Below are the code and all the weights of a small trained network. Each question names an input and a class and asks about switching units off, where a switched-off unit gives its printed mean instead of its output.

import numpy as np


def w(rows, s, z=0):
    codes = np.array(rows[::2]) - 128.0
    scale = np.full(codes.shape[1], s)
    scale[-1] = z or s
    return codes * scale


def f(y):
    return np.maximum(y, 0)


def log_softmax(a):
    a = a - a.max(-1, keepdims=True)
    return a - np.log(np.exp(a).sum(-1, keepdims=True))


def net(x, mask):
    res = np.array(x, float).reshape(1, 2) / 4 @ E
    y = f(res @ A[0][:, :-1].T + A[0][:, -1])
    res = res + np.where(mask, y, B[0][:, -1]) @ B[0][:, :-1]
    return log_softmax(res[-1] @ U[:, :-1].T + U[:, -1])


A, B = {}, {}
E = w([
[126,42,43,23,188,110],'x0',
[54,160,189,61,5,63],'x1',
],0.012)
A[0] = w([
[124,160,139,175,115,147,73],'neuron 0',
[158,154,155,167,107,121,42],'neuron 1',
[208,113,84,206,188,203,201],'neuron 2',
[167,145,100,141,152,201,171],'neuron 3',
[121,129,105,155,96,156,91],'neuron 4',
[204,177,173,170,107,147,79],'neuron 5',
[105,160,114,206,92,134,87],'neuron 6',
[129,41,79,94,117,129,35],'neuron 7',
[163,160,147,178,104,148,85],'neuron 8',
[173,118,96,59,146,103,24],'neuron 9',
[119,168,124,91,44,69,246],'neuron 10',
[85,89,111,91,140,149,6],'neuron 11',
[129,85,110,85,162,76,28],'neuron 12',
[125,121,89,40,139,139,185],'neuron 13',
[65,159,148,74,86,10,160],'neuron 14',
[153,128,143,80,135,149,19],'neuron 15',
[95,99,83,144,116,114,13],'neuron 16',
[86,53,102,100,148,113,23],'neuron 17',
[150,130,93,144,78,163,57],'neuron 18',
[68,158,142,181,134,138,84],'neuron 19',
[132,179,169,187,139,146,87],'neuron 20',
],0.011,0.0015)
B[0] = w([
[110,159,95,86,160,171,166],'neuron 0',
[89,94,107,100,121,155,165],'neuron 1',
[206,254,186,246,76,14,248],'neuron 2',
[90,173,139,142,95,76,186],'neuron 3',
[120,109,130,168,136,169,141],'neuron 4',
[92,73,139,74,139,195,186],'neuron 5',
[115,71,96,103,169,186,176],'neuron 6',
[92,94,104,108,158,191,185],'neuron 7',
[95,74,102,94,168,175,175],'neuron 8',
[71,87,103,86,171,165,175],'neuron 9',
[146,125,136,164,123,71,208],'neuron 10',
[98,88,150,134,154,145,160],'neuron 11',
[114,87,128,107,132,191,176],'neuron 12',
[159,92,109,112,137,141,186],'neuron 13',
[172,218,153,184,75,32,222],'neuron 14',
[121,113,123,122,125,136,139],'neuron 15',
[133,127,131,108,132,126,141],'neuron 16',
[126,106,132,126,151,176,178],'neuron 17',
[107,123,95,115,125,130,136],'neuron 18',
[136,70,81,75,137,168,164],'neuron 19',
[90,73,124,85,205,168,185],'neuron 20',
],0.0082,0.017)
U = w([
[145,227,168,191,100,20,249],'0',
[104,130,151,49,137,255,7],'1',
],0.012,0.002)

Each question gives the input, the list of numbers given to net, and the class t.
The units are the neurons (one row each of A and B). Each row of codes is followed by its name. A weight is (code - 128) times the scale printed after its matrix; where a second scale follows, it is the last column's (A, B and U).
mask holds one flag per neuron, in row order. A switched-off neuron (its flag False) gives its mean, the last column of its row in B, instead of its output. The means were averaged over made-up inputs and are rounded, as every weight is.
A unit's drop is (log p(t) with every unit on - log p(t) with that unit switched off) / (log p(t) with every unit on - log p(t) with every unit switched off).
The circuit of an input: a set's keep is (log p(t) with only the set's units on - log p(t) with every unit switched off) / (log p(t) with every unit on - log p(t) with every unit switched off). Starting from the 12 units with the biggest drops (on a tie, the unit counted first), units are removed one at a time, each time the one whose removal leaves the highest keep (on an exact tie, the one counted first), for as long as the keep stays at least 0.8.
circuit, biggest first: the units of the circuit, biggest drop first
k most important neurons: the k neurons with the biggest drops, biggest first
drop when u is switched off: that unit's drop, to one decimal
input [-3,-2], class 1: circuit, biggest first : neuron 14
input [-1,0], class 1: 3 most important neurons : neuron 2; neuron 14; neuron 10
input [-5,-4], class 1: 4 most important neurons : neuron 14; neuron 5; neuron 20; neuron 8
input [5,-5], class 0: 2 most important neurons : neuron 2; neuron 5
input [8,-8], class 0: 2 most important neurons : neuron 2; neuron 3
input [4,-4], class 0: 2 most important neurons : neuron 2; neuron 5
input [-3,-1], class 1: drop when neuron 14 is switched off : 0.1
input [5,-7], class 0: drop when neuron 2 is switched off : 2.6
input [3,1], class 1: drop when neuron 2 is switched off : 4.1
input [3,-6], class 0: drop when neuron 2 is switched off : 0.5
